Here is a tiny trained network, its code and every weight. The questions are about switching its units off for an input and a class, where a switched-off unit gives its printed mean instead of its output.

import numpy as np


def w(rows, s, z=0):
    codes = np.array(rows[::2]) - 128.0
    scale = np.full(codes.shape[1], s)
    scale[-1] = z or s
    return codes * scale


def f(y):
    return np.maximum(y, 0)


def log_softmax(a):
    a = a - a.max(-1, keepdims=True)
    return a - np.log(np.exp(a).sum(-1, keepdims=True))


def net(x, mask):
    res = np.array(x, float).reshape(1, 6) / 4 @ E
    y = f(res @ A[0][:, :-1].T + A[0][:, -1])
    res = res + np.where(mask, y, B[0][:, -1]) @ B[0][:, :-1]
    return log_softmax(res[-1] @ U[:, :-1].T + U[:, -1])


A, B = {}, {}
E = w([
[71,176,163,86,63,164,154,10,55,147,120,100],'x0',
[182,86,92,135,156,186,92,69,144,132,87,72],'x1',
[68,113,58,128,83,46,65,96,109,136,160,52],'x2',
[75,204,150,74,145,126,129,124,223,89,52,86],'x3',
[60,104,142,121,147,151,183,193,119,176,127,25],'x4',
[71,135,37,67,133,162,149,127,141,160,148,200],'x5',
],0.013)
A[0] = w([
[205,203,85,151,113,53,26,80,129,13,116,225,7],'neuron 0',
[107,238,167,45,133,76,87,154,231,48,18,70,29],'neuron 1',
[195,119,66,182,214,110,70,227,208,73,151,164,28],'neuron 2',
[109,116,17,73,194,156,157,165,155,130,189,167,72],'neuron 3',
[68,161,165,148,77,21,230,182,152,87,125,192,15],'neuron 4',
[173,14,53,142,171,175,105,64,177,134,52,79,47],'neuron 5',
[176,113,177,205,129,91,65,159,56,114,159,92,100],'neuron 6',
[89,134,16,91,112,169,142,95,184,155,153,196,2],'neuron 7',
[97,89,148,123,114,112,131,190,114,167,91,70,183],'neuron 8',
[160,158,120,105,121,119,137,50,92,86,103,184,177],'neuron 9',
[127,89,96,173,144,95,63,233,223,123,163,110,2],'neuron 10',
[153,149,216,151,77,109,112,82,146,109,145,74,70],'neuron 11',
[197,145,210,178,129,75,100,171,162,34,95,64,47],'neuron 12',
[65,138,208,110,116,31,104,190,93,140,213,192,52],'neuron 13',
[73,145,15,158,83,2,17,111,151,128,190,43,59],'neuron 14',
],0.007,0.0044)
B[0] = w([
[80,54,141,123,183,90,199,232,97,93,86,7,215],'neuron 0',
[210,48,36,162,66,145,157,159,36,193,244,177,238],'neuron 1',
[42,186,143,152,57,226,105,64,48,119,123,143,232],'neuron 2',
[140,59,167,119,130,77,151,138,166,230,65,149,193],'neuron 3',
[207,158,104,75,161,136,9,107,144,55,68,68,201],'neuron 4',
[208,141,63,37,121,144,58,146,184,44,113,62,201],'neuron 5',
[130,72,106,124,84,73,148,119,149,193,110,206,207],'neuron 6',
[87,71,156,84,30,38,89,116,202,198,81,202,192],'neuron 7',
[85,98,122,171,142,105,141,178,152,99,109,88,199],'neuron 8',
[81,156,137,183,120,160,166,182,74,95,86,86,189],'neuron 9',
[40,178,142,94,91,168,126,21,31,129,129,92,201],'neuron 10',
[86,171,189,107,85,58,90,26,150,164,96,166,176],'neuron 11',
[99,68,164,137,118,81,133,107,187,195,3,195,207],'neuron 12',
[242,119,61,18,120,144,61,114,150,51,90,66,201],'neuron 13',
[158,210,219,219,114,239,127,211,192,140,156,190,251],'neuron 14',
],0.0074,0.014)
U = w([
[15,216,136,89,62,160,114,18,33,122,135,115,43],'0',
[109,88,133,115,105,2,102,92,232,194,72,203,1],'1',
[244,134,73,77,143,126,35,101,187,57,107,82,79],'2',
[225,32,48,187,104,89,118,168,22,170,248,196,223],'3',
[198,204,225,165,164,230,185,212,205,115,111,222,225],'4',
[39,94,121,132,175,68,193,242,116,123,103,15,179],'5',
[105,153,113,152,175,122,129,154,153,111,143,142,165],'6',
],0.0097,0.0059)

Each question gives the input, the list of numbers given to net, and the class t.
The units are the neurons (one row each of A and B). Each row of codes is followed by its name. A weight is (code - 128) times the scale printed after its matrix; where a second scale follows, it is the last column's (A, B and U).
mask holds one flag per neuron, in row order. A switched-off neuron (its flag False) gives its mean, the last column of its row in B, instead of its output. The means were averaged over made-up inputs and are rounded, as every weight is.
A unit's drop is (log p(t) with every unit on - log p(t) with that unit switched off) / (log p(t) with every unit on - log p(t) with every unit switched off).
The circuit of an input: a set's keep is (log p(t) with only the set's units on - log p(t) with every unit switched off) / (log p(t) with every unit on - log p(t) with every unit switched off). Starting from the 12 units with the biggest drops (on a tie, the unit counted first), units are removed one at a time, each time the one whose removal leaves the highest keep (on an exact tie, the one counted first), for as long as the keep stays at least 0.8.
circuit, biggest first: the units of the circuit, biggest drop first
unit that matters most: the unit with the biggest drop
k most important neurons: the k neurons with the biggest drops, biggest first
drop when u is switched off: that unit's drop, to one decimal
input [-6,4,0,6,4,0], class 0: unit that matters most -> neuron 10
input [3,-8,-8,3,4,-6], class 2: circuit, biggest first -> [neuron 4; neuron 14]
input [1,-3,-3,1,1,4], class 1: 2 most important neurons -> [neuron 14; neuron 2]
input [-8,-2,-6,-6,8,-3], class 0: circuit, biggest first -> [neuron 2; neuron 10]
input [-5,8,2,-8,-4,5], class 2: 2 most important neurons -> [neuron 5; neuron 1]
input [-7,-6,-7,3,2,4], class 0: 3 most important neurons -> [neuron 2; neuron 10; neuron 14]
input [-5,-3,-2,7,0,-6], class 3: 2 most important neurons -> [neuron 1; neuron 7]
input [-6,8,-7,-6,1,3], class 2: 2 most important neurons -> [neuron 5; neuron 14]
input [-4,5,3,4,0,6], class 1: 2 most important neurons -> [neuron 7; neuron 3]
input [-1,-1,-2,-8,2,-8], class 1: 2 most important neurons -> [neuron 1; neuron 12]
input [-8,7,-2,0,3,8], class 0: 2 most important neurons -> [neuron 2; neuron 10]
input [-3,-5,1,-3,2,-5], class 1: 2 most important neurons -> [neuron 6; neuron 12]
input [-8,-2,4,-2,8,8], class 0: 3 most important neurons -> [neuron 10; neuron 2; neuron 0]
input [-6,3,-1,4,6,7], class 1: circuit, biggest first -> [neuron 3]
input [2,-3,-5,-4,6,-2], class 5: 4 most important neurons -> [neuron 14; neuron 1; neuron 8; neuron 2]
input [2,6,-5,3,4,4], class 2: 3 most important neurons -> [neuron 14; neuron 5; neuron 0]
input [-1,7,-8,8,6,-4], class 3: 2 most important neurons -> [neuron 1; neuron 14]
input [-6,7,2,-6,3,3], class 2: 2 most important neurons -> [neuron 5; neuron 1]
input [3,-8,8,-2,5,-6], class 2: 2 most important neurons -> [neuron 13; neuron 4]
input [4,8,5,0,3,-4], class 2: circuit, biggest first -> [neuron 5]
input [-1,6,-6,8,-7,3], class 3: drop when neuron 1 is switched off -> 0.9
input [-1,-2,6,3,-6,-1], class 4: drop when neuron 14 is switched off -> 1.5
input [-8,-4,-5,-6,8,-6], class 0: drop when neuron 14 is switched off -> 0.0
input [-8,-1,6,1,1,6], class 0: drop when neuron 2 is switched off -> 0.5
